array([[ 13.02, -10.35,  -9.19,   1.48,  -7.70,  -7.58,   8.97],
       [ -6.45,  -2.35,  -4.45,  -5.12,  -1.67, -12.05,  -6.60]]) yields -2.35

array([-15.181, -19.290,   1.501,   0.622,  13.115,   1.030]) yields -19.290

array([-0.052, -1.294,  0.709, -1.570,  1.563]) yields -1.294

array([[-0.164,  0.034,  0.075, -0.074],
       [-0.205,  0.032,  0.110, -0.093]]) yields 0.032

array([[ 2.31,  1.80,  1.53, -1.89, -1.46],
       [-1.13, -0.09, -0.91, -1.55, -1.15],
       [-1.31, -1.06, -1.26,  0.64,  1.60]]) yields -1.06

array([-141.5,  110.7,  -81.4,  -90.2]) yields 110.7

array([[ 0.96,  1.29,  0.86, -0.34,  1.36],
       [ 1.55, -1.55,  1.85,  1.63, -0.95],
       [-0.22,  0.09, -0.24,  2.07,  0.69]]) yields 0.09

array([[ 15.06,  -5.62,  13.28,  -7.56,  -6.30,  -3.99],
       [  5.18,  17.62,  13.86,  20.18, -11.84, -12.69]]) yields 17.62
---
 0.128  -0.077  -0.081  -0.094
 0.015  -0.055   0.041   0.007
-0.051  -0.122  -0.122  -0.051
ans = 0.041

-0.107  -0.187   0.095   0.121   0.129
-0.002  -0.156  -0.021  -0.089  -0.155
ans = -0.089

-1.747  -2.017   1.529   0.314   2.186
-1.747   1.466   0.964  -1.855  -0.452
ans = -1.855

 0.161  -1.757  -0.124   0.719  -0.024  -0.352   0.632
 0.020   1.042   0.909  -0.959   0.115   1.554   0.164
ans = 1.554

-16.5  -15.6  -16.2  -16.1  -17.3   14.6   14.6
-10.1   -9.5  -10.3   -9.7  -10.8   12.9   15.0
 -5.3   -3.8   -5.1   -4.2   -5.4   16.8   18.6
ans = 12.9

 0.097  -0.101   0.118   0.090  -0.119
 0.228   0.097   0.122   0.077   0.015
-0.044   0.192   0.140  -0.078   0.181
ans = 0.077

 -10.336    29.490    -1.764  -233.768    -6.369
 -44.525    81.283     7.534   -80.263    88.520
 -26.889   -54.783   -56.128   122.725   -19.816
ans = -80.263

-0.163   0.149   0.136  -0.084
-0.164  -0.191  -0.183  -0.068
ans = -0.183

 0.02   0.18  -0.03  -0.11  -0.17
 0.05   0.06  -0.12  -0.14  -0.14
ans = -0.14

 -59.4    -6.5   163.1  -213.0   153.9
 -26.9   -36.2   217.1  -214.3   202.0
ans = -214.3
---
[ 0.08  0.12  0.04 -0.08 -0.16 -0.09]: 0.12

[ 0.885  1.828  0.302 -1.867 -0.397]: 0.885

[ 18.2  10.6 -13.2  11.5 -11.6  16.1]: 10.6

[ 0.3  0.8  1.7 -1.9  1.4 -1.4  0.3]: 1.7

[[ 0.71 -1.17 -0.82 -0.21 -0.50  0.21  0.34]
 [-2.02 -0.18 -0.19 -1.18  0.35 -0.12 -1.87]
 [ 1.39 -0.99 -0.87  0.21 -0.71 -0.68  0.97]]: -0.87

[[ 0.129  0.027  0.075 -0.111 -0.061]
 [ 0.171 -0.001  0.094 -0.141 -0.075]]: 0.171
---
[-33 -23 -57 -84 -40 -32] result: -23, -32

[ 5  1 64 24  3 48 -7] result: 64, 48

[[ 57  32 -39 -12]
 [ 24  54 -27   6]
 [-52 -66 -30  10]] result: 57, 54

[[ -3  27 -77   6  25]
 [ -3  22 -81   5  36]] result: 36, 27

[ 26 -50 -16  22  78 -41 -42] result: 78, 26

[-56 -31 -72  53 -78 -87] result: 53, -31

[[ 15  11 -21   8]
 [-61  53 -10  -5]
 [ 24   4 -76  35]] result: 53, 35

[[-68  -5  46 -76]
 [-20  10  54 -45]
 [ 41  11  61   5]] result: 61, 54
---
[[ -8.6 -16.4  -1.3  13.2 -14.9]
 [ -2.7  -0.9  -9.5 -20.4   2.6]] Answer: 13.2, 2.6

[[-144.4   82.3   30.3  -47.4]
 [  85.8  -64.0  195.0 -147.2]
 [ 154.0  -24.6  147.0   18.7]] Answer: 195.0, 154.0

[ 17.495   8.504  -6.453 -13.696] Answer: 17.495, 8.504

[ 0.138 -0.096  0.143 -0.092  0.146] Answer: 0.146, 0.143

[ 0.740 -1.496  0.921 -0.036  1.104 -1.131 -0.233] Answer: 1.104, 0.921

[ 1.961 -0.009 -1.827  1.024 -0.693 -0.254] Answer: 1.961, 1.024

[[  98.99  -94.46 -107.90 -109.03]
 [-200.02  187.47  114.79  -63.53]] Answer: 187.47, 114.79
